[ 0.29  2.39  3.02 -0.65  6.69] ans = 6.69
[ 6.84  3.72 -8.03  2.26  0.39 -1.85 -1.39] ans = -1.39
[-6.63  1.31  8.77  0.88] ans = 0.88
[-5.55 -1.05  7.90  1.79  0.30  4.73] ans = 4.73
[-3.71 -3.38  5.43 -7.15 -1.56] ans = -1.56
[ 1.99 -1.36 -7.39 -0.60] ans = -0.60
[-8.85 -5.03  1.66  8.86 -0.58  1.10  4.93] ans = 4.93
[ 1.78  2.54 -4.62 -1.08  0.52  8.14] ans = 8.14
[-6.45  5.86 -1.64  1.53  4.32 -4.39  0.56] ans = 0.56
---
[1.3, 1.4, -1.7, 0.1] Out: 1.4
[[158.84, -60.65, 107.16, 82.28], [-84.00, 153.26, 20.23, -133.02], [37.42, 27.32, -99.60, 198.92]] Out: 27.32
[[2.507, 9.881, -14.704, -4.096], [-0.969, -5.678, -12.051, -13.299], [2.613, 12.360, -13.503, 1.464]] Out: 12.360
[0.171, 0.023, -0.044, -0.099] Out: 0.023
[-9.4, -10.3, 16.4, 16.8] Out: -10.3
[164.9, 175.9, -126.7, -153.2] Out: 175.9
[[0.11, 0.01, 0.16, 0.11], [-0.13, 0.15, -0.11, -0.11], [-0.14, 0.21, -0.05, -0.13]] Out: 0.21
---
[[90, 89, 90, 1], [92, 3, 90, 86], [93, 86, 91, 92]] result: 92
[[686, 966, 590, 742, -700, 843], [-43, -3, -228, -222, -439, -63], [-94, -103, -409, -444, -413, -177]] result: -177
[[2, 3, 9, 2, 3], [3, 4, 6, 6, 0], [0, 3, 4, 3, 3]] result: 3
[[-20, -26, 45, -37], [-17, -24, 50, -38], [-20, -30, 41, -38]] result: -38
[[7, 6, 5, 6, 7, 5, 6], [1, 3, 7, 7, 5, 5, 4], [2, 4, 7, 6, 5, 6, 5]] result: 5
[[119, 194, 128, 18, 24], [114, 160, 128, 129, 96], [110, 128, 123, 129, 156]] result: 156
[[-604, -573, -456, 46, -559, -413, -564], [-794, -797, -523, -192, -605, -713, -438], [-334, -530, -237, 533, -583, -381, -672]] result: -672
[[194, 150, 81, 144, 148, 159, 231], [99, 135, 166, 104, 124, 5, 124], [122, 160, 15, 153, 116, 133, 186]] result: 186
---
[-3.45 -4.90 -6.20 -1.93  1.48  1.81 -6.96] -> -3.45
[1.55 0.36 0.19 8.27 0.66] -> 1.55
[-1.72  0.61 -3.95 -7.24 -3.33] -> -1.72
[-2.16  6.65  6.08  3.19  7.82] -> -2.16
[ 0.25  2.78 -1.70 -8.30  1.35] -> 0.25
[ 6.65  4.83  1.08 -1.51 -7.92  1.51  4.30] -> 6.65
---
[148 213 633 801] --> 633

[[-41 -29  -7  14  34]
 [  1  32  -7 -14  -1]
 [-21  39   4  33 -30]] --> -29

[ 211    5 -761  826  683] --> 211

[ 33 -31  29  40   0   5 -39] --> 0

[6772 5716 3171 9187 6011 5144 5558] --> 5558

[ 28 915 955 518 636] --> 636

[787 160 386 471 753] --> 471

[-34  18  34  28] --> 28
---
array([ 0.156,  0.066,  0.133,  0.092, -0.155]) result: 0.133
array([  0.890,  13.656,  -5.456, -12.779,   1.613]) result: -5.456
array([-12.838,  12.366,  -4.933,   3.133, -15.596]) result: -4.933
array([-143.34,   41.36,  114.17,   19.24,   86.75]) result: 114.17
array([ 159.51,    1.67,   45.36, -112.76,  -76.54]) result: 45.36
array([ 0.02, -0.12, -0.08, -0.07,  0.12]) result: -0.08
---
Input: [-0.05  0.14  0.05  0.37 -7.74]
Output: 0.05, 0.37

Input: [ 0.74 -0.19  7.18  3.36  5.61 -0.11  1.82]
Output: 3.36, 7.18

Input: [-4.32  3.22  3.46 -8.47 -1.01]
Output: 3.46, 3.46

Input: [-3.95  0.45 -4.52 -2.98 -7.09  3.15  7.74]
Output: -2.98, 7.74

Input: [ 2.56  1.03  2.50  2.80  0.44  6.92 -2.88]
Output: 2.80, 6.92

Input: [-4.14 -5.72  0.37 -3.60 -7.41 -1.04 -4.01]
Output: -3.60, 0.37

Input:
[[-4.59 -1.19 -6.27 -6.07  6.51]
 [-1.82 -1.15 -4.99  2.44  5.64]
 [ 0.00 -4.29  3.71  3.70 -7.52]]
Output: -4.99, 6.51
---
[[-2.32, -8.09, -0.57, -4.30, 1.66, 0.75], [-2.06, -1.16, 4.33, 0.23, 7.06, -4.66], [2.19, 8.58, 4.36, 0.63, -2.46, -0.28]]: -0.28
[[-4.92, 8.40, -2.49, -3.67, -1.79, 4.72, -1.50], [-3.17, 6.42, -4.14, -1.97, 0.92, 4.30, 2.92], [-3.35, 4.66, -2.38, -2.05, 1.15, 1.60, 1.13]]: 1.13
[[2.42, 4.00, 5.42, 0.90, -1.63], [2.74, 7.19, 3.16, 4.15, -2.22], [-4.45, -0.14, 2.89, -1.90, 2.29]]: 2.29
[[-0.54, -0.32, 1.35, -1.40, 0.94, -2.79, -1.90], [-0.13, -4.09, -1.82, 7.31, 0.20, 3.36, 4.71], [8.32, -6.37, 5.08, -4.04, 1.97, 0.68, -0.17]]: -0.17
[[3.45, -2.08, -3.86, 0.09, -5.54], [-5.81, 1.62, -3.79, -1.89, 5.45], [-0.34, -3.37, -2.51, 0.88, 8.18]]: 8.18
[[-6.72, -0.47, -0.17, -4.98, -7.82, 3.10, 0.52], [1.16, 0.09, -0.09, 3.42, 8.50, -8.20, 1.73], [-0.58, -2.99, -0.53, -4.43, -8.75, -4.30, 1.52]]: 1.52
[[2.02, -0.59, -1.58, -2.18, -1.58], [-0.22, 3.79, 3.45, 2.53, 3.38], [-6.99, 2.86, 4.45, 3.69, 4.32]]: 4.32
